Below are the code and all the weights of a small trained network. Each question names an input and a class and asks about switching units off, where a switched-off unit gives its printed mean instead of its output.

import numpy as np


def w(rows, s, z=0):
    codes = np.array(rows[::2]) - 128.0
    scale = np.full(codes.shape[1], s)
    scale[-1] = z or s
    return codes * scale


def f(y):
    return np.maximum(y, 0)


def log_softmax(a):
    a = a - a.max(-1, keepdims=True)
    return a - np.log(np.exp(a).sum(-1, keepdims=True))


def net(x, mask):
    res = np.array(x, float).reshape(1, 4) / 4 @ E
    y = f(res @ A[0][:, :-1].T + A[0][:, -1])
    res = res + np.where(mask, y, B[0][:, -1]) @ B[0][:, :-1]
    return log_softmax(res[-1] @ U[:, :-1].T + U[:, -1])


A, B = {}, {}
E = w([
[222,167,94,3,85,162],'x0',
[151,137,133,140,132,120],'x1',
[144,95,210,46,245,86],'x2',
[124,87,232,125,3,134],'x3',
],0.0075)
A[0] = w([
[107,115,202,100,179,108,104],'n1',
[163,124,106,89,104,124,173],'n2',
[131,165,21,199,25,145,57],'n3',
[125,135,152,127,97,109,13],'n4',
[143,136,16,136,201,117,62],'n5',
[154,125,127,140,128,140,121],'n6',
[118,156,88,133,165,122,47],'n7',
[129,125,199,118,70,115,2],'n8',
[142,138,216,56,208,137,69],'n9',
[67,107,178,250,166,122,149],'n10',
[117,165,93,117,157,116,68],'n11',
[125,122,234,120,36,123,7],'n12',
[210,154,85,19,78,139,137],'n13',
],0.014,0.0017)
B[0] = w([
[169,109,106,114,87,71,189],'n1',
[67,130,126,132,130,116,173],'n2',
[213,74,119,85,99,22,252],'n3',
[140,133,121,115,137,165,149],'n4',
[153,112,154,145,171,251,211],'n5',
[112,119,117,110,119,134,135],'n6',
[142,126,149,130,134,191,165],'n7',
[146,119,137,141,158,206,187],'n8',
[192,84,105,109,85,50,213],'n9',
[24,202,126,134,110,86,242],'n10',
[137,113,140,127,130,187,161],'n11',
[155,117,129,138,195,244,226],'n12',
[16,200,136,168,119,82,241],'n13',
],0.02,0.013)
U = w([
[5,229,135,159,113,69,248],'0',
[255,55,96,89,82,30,75],'1',
[186,110,167,148,204,253,65],'2',
],0.0081,0.0017)

Each question gives the input, the list of numbers given to net, and the class t.
The units are the neurons (one row each of A and B). Each row of codes is followed by its name. A weight is (code - 128) times the scale printed after its matrix; where a second scale follows, it is the last column's (A, B and U).
mask holds one flag per neuron, in row order. A switched-off neuron (its flag False) gives its mean, the last column of its row in B, instead of its output. The means were averaged over made-up inputs and are rounded, as every weight is.
A unit's drop is (log p(t) with every unit on - log p(t) with that unit switched off) / (log p(t) with every unit on - log p(t) with every unit switched off).
The circuit of an input: a set's keep is (log p(t) with only the set's units on - log p(t) with every unit switched off) / (log p(t) with every unit on - log p(t) with every unit switched off). Starting from the 12 units with the biggest drops (on a tie, the unit counted first), units are removed one at a time, each time the one whose removal leaves the highest keep (on an exact tie, the one counted first), for as long as the keep stays at least 0.8.
circuit, biggest first: the units of the circuit, biggest drop first
top k neurons: the k neurons with the biggest drops, biggest first
drop of u: that unit's drop, to one decimal
input [6,2,4,5], class 0: top 2 neurons -> (n13, n3)
input [3,-8,-7,-5], class 1: circuit, biggest first -> (n3)
input [-3,7,-5,5], class 1: top 3 neurons -> (n3, n5, n13)
input [-1,7,5,7], class 2: top 2 neurons -> (n12, n3)
input [-6,1,3,-8], class 2: top 2 neurons -> (n5, n13)
input [8,-1,-3,7], class 0: top 2 neurons -> (n13, n5)
input [7,-5,7,-3], class 0: top 3 neurons -> (n13, n3, n2)
input [1,-5,3,2], class 1: top 2 neurons -> (n10, n5)
input [0,7,-5,-5], class 1: top 3 neurons -> (n3, n12, n8)
input [8,0,7,-8], class 0: top 3 neurons -> (n13, n3, n12)
input [-6,-5,8,0], class 1: top 3 neurons -> (n9, n13, n1)
input [6,6,1,5], class 0: top 2 neurons -> (n13, n5)
input [-7,6,-8,2], class 1: top 3 neurons -> (n3, n13, n2)
input [1,2,-4,7], class 2: circuit, biggest first -> (n12)
input [-3,0,-8,-5], class 1: drop of n3 -> 2.2
input [7,2,6,4], class 0: drop of n13 -> 5.9
input [8,7,3,-5], class 0: drop of n13 -> 4.4
